Below is a small trained network, with its code and all its weights. Each question gives an input and a target symbol and asks what happens when units are switched off, that is, made to give their printed mean instead of their output.

import numpy as np


def w(rows, s, z=0):
    codes = np.array(rows[::2]) - 128.0
    scale = np.full(codes.shape[1], s)
    scale[-1] = z or s
    return codes * scale


def f(y):
    return y / 2 * (1 + np.tanh(0.7978845608 * (y + 0.044715 * y**3)))


def softmax(a):
    e = np.exp(a - a.max(-1, keepdims=True))
    return e / e.sum(-1, keepdims=True)


def log_softmax(a):
    a = a - a.max(-1, keepdims=True)
    return a - np.log(np.exp(a).sum(-1, keepdims=True))


def net(x, mask):
    ids = ['ΔΞΠβηλμσφψ'.index(c) for c in x.split()]
    T = len(ids)
    res = E[ids] + P[:T]
    q, k, v = (res @ M[0].T for M in (Q, K, V))
    z = softmax(np.where(np.tri(T) > 0, q @ k.T / 4**0.5, -1e9)) @ v
    res = res + np.where(mask[0], z, O[0][:, -1]) @ O[0][:, :-1]
    y = f(res @ A[0][:, :-1].T + A[0][:, -1])
    res = res + np.where(mask[1:25], y, B[0][:, -1]) @ B[0][:, :-1]
    return log_softmax(res[-1] @ U[:, :-1].T + U[:, -1])


Q, K, V, O, A, B = {}, {}, {}, {}, {}, {}
E = w([
[140,191,161,99],'Δ',
[104,172,161,113],'Ξ',
[92,166,138,104],'Π',
[96,83,47,15],'β',
[47,89,233,7],'η',
[175,120,136,72],'λ',
[160,138,134,74],'μ',
[62,107,195,139],'σ',
[247,182,147,51],'φ',
[154,59,180,112],'ψ',
],0.016)
P = w([
[128,108,93,150],'0',
[138,128,120,139],'1',
[142,137,139,130],'2',
[133,134,141,105],'3',
[126,128,145,87],'4',
[119,124,148,70],'5',
[114,117,151,51],'6',
[108,112,156,33],'7',
[100,112,160,23],'8',
[100,103,156,1],'9',
],0.0099)
Q[0] = w([
[119,164,157,125],'H1',
[104,141,181,2],'H1',
[114,185,187,53],'H1',
[162,127,86,152],'H1',
],0.019)
K[0] = w([
[149,113,139,91],'H1',
[126,124,255,51],'H1',
[106,74,163,44],'H1',
[119,110,97,226],'H1',
],0.014)
V[0] = w([
[64,223,75,80],'H1',
[151,35,195,120],'H1',
[2,99,245,151],'H1',
[136,148,203,90],'H1',
],0.012)
O[0] = w([
[90,255,39,88,140],'H1',
[185,142,208,233,226],'H1',
[127,84,72,223,233],'H1',
[189,146,114,130,254],'H1',
],0.0093,0.0098)
A[0] = w([
[29,75,153,148,191],'N1',
[121,72,121,133,184],'N2',
[211,112,73,147,117],'N3',
[1,75,148,207,132],'N4',
[109,172,162,29,204],'N5',
[169,113,156,155,117],'N6',
[69,198,9,127,105],'N7',
[182,81,162,96,167],'N8',
[114,171,83,92,63],'N9',
[119,54,185,157,224],'N10',
[4,103,151,20,79],'N11',
[103,137,100,96,171],'N12',
[147,160,162,107,76],'N13',
[101,23,101,64,90],'N14',
[91,118,125,172,232],'N15',
[133,140,140,215,34],'N16',
[80,74,130,99,181],'N17',
[84,168,126,102,213],'N18',
[167,26,36,86,49],'N19',
[90,49,105,126,149],'N20',
[169,157,207,152,68],'N21',
[160,150,79,124,113],'N22',
[148,174,88,99,73],'N23',
[99,157,97,121,255],'N24',
],0.011,0.0076)
B[0] = w([
[201,228,112,31,143],'N1',
[131,166,70,129,161],'N2',
[70,157,146,39,202],'N3',
[139,63,84,74,174],'N4',
[121,45,215,121,248],'N5',
[94,96,160,166,201],'N6',
[88,154,94,211,164],'N7',
[127,154,83,181,199],'N8',
[12,164,135,135,153],'N9',
[99,192,124,121,235],'N10',
[115,218,212,85,162],'N11',
[138,87,103,173,154],'N12',
[111,202,103,129,151],'N13',
[149,126,216,219,128],'N14',
[254,182,107,119,193],'N15',
[71,101,151,130,212],'N16',
[200,136,216,169,131],'N17',
[135,38,96,82,178],'N18',
[78,143,171,107,131],'N19',
[71,229,171,83,137],'N20',
[65,145,134,127,193],'N21',
[21,84,127,95,146],'N22',
[49,158,100,132,155],'N23',
[222,84,54,118,174],'N24',
],0.0063,0.013)
U = w([
[82,93,100,118,61],'Δ',
[128,74,80,167,202],'Ξ',
[73,141,61,116,179],'Π',
[39,158,124,117,1],'β',
[112,137,111,128,24],'η',
[141,31,141,132,127],'λ',
[117,5,116,116,187],'μ',
[194,189,58,88,158],'σ',
[122,152,147,78,91],'φ',
[115,204,159,163,143],'ψ',
],0.011,0.0047)

Each question gives the input, a string of symbols that net reads in full, and the target symbol t.
The units are the heads (4 rows each of Q, K, V and O) and the neurons (one row each of A and B). Each row of codes is followed by its name. A weight is (code - 128) times the scale printed after its matrix; where a second scale follows, it is the last column's (O, A, B and U).
mask holds one flag per unit, heads first, then neurons. A switched-off unit (its flag False) gives its mean, the last column of its rows in O or B, instead of its output. The means were averaged over made-up inputs and are rounded, as every weight is.
A unit's drop is (log p(t) with every unit on - log p(t) with that unit switched off) / (log p(t) with every unit on - log p(t) with every unit switched off).
The circuit of an input: a set's keep is (log p(t) with only the set's units on - log p(t) with every unit switched off) / (log p(t) with every unit on - log p(t) with every unit switched off). Starting from the 12 units with the biggest drops (on a tie, the unit counted first), units are removed one at a time, each time the one whose removal leaves the highest keep (on an exact tie, the one counted first), for as long as the keep stays at least 0.8.
circuit, biggest first: the units of the circuit, biggest drop first
top k neurons: the k neurons with the biggest drops, biggest first
drop when u is switched off: that unit's drop, to one decimal
input Π Ξ Δ, target Π: circuit, biggest first -> (H1 N7)
input σ φ Π β η Δ Π ψ, target Ξ: circuit, biggest first -> (H1)
input μ ψ Δ Δ φ φ Π Δ, target φ: circuit, biggest first -> (H1 N5)
input σ φ μ β φ μ Π β Π, target β: circuit, biggest first -> (H1 N9)
input φ σ μ λ σ φ Δ σ μ, target σ: circuit, biggest first -> (N5 N16)
input φ μ σ β, target σ: circuit, biggest first -> (N5 N16)
input Δ σ Π Π Δ ψ Π, target ψ: circuit, biggest first -> (H1 N10 N18)
input σ Δ Π φ Ξ σ Ξ Δ Π Ξ, target Π: top 2 neurons -> (N7 N9)
input Δ φ μ σ, target φ: circuit, biggest first -> (H1 N1)
input ψ λ Δ Δ λ λ φ φ λ, target φ: top 2 neurons -> (N13 N11)
input Π ψ η σ, target Ξ: top 3 neurons -> (N4 N11 N16)
input β μ Π β β σ ψ σ, target ψ: top 2 neurons -> (N10 N1)
input σ Ξ Δ, target σ: top 3 neurons -> (N5 N16 N6)
input ψ β φ Ξ, target φ: circuit, biggest first -> (H1)
input Π Π μ μ β Δ μ, target μ: top 2 neurons -> (N5 N10)
input Δ μ μ λ Δ ψ Π μ μ Π, target μ: top 2 neurons -> (N10 N5)
input λ μ Δ σ, target σ: top 2 neurons -> (N1 N5)
input σ Δ μ Δ Δ Π, target Π: top 3 neurons -> (N7 N9 N23)
input Π σ Π Π μ Π Π σ β, target σ: top 2 neurons -> (N5 N15)
input Δ Π Π β Π, target β: circuit, biggest first -> (H1)
input β Δ Δ Δ φ, target φ: drop when N5 is switched off -> 0.5
input φ Δ ψ Π λ β φ ψ ψ β, target ψ: drop when H1 is switched off -> 0.5
input ψ μ σ Π Δ Π Ξ ψ ψ μ, target ψ: drop when H1 is switched off -> 1.2
input μ Π Δ Ξ Δ Π β, target β: drop when N7 is switched off -> 0.2
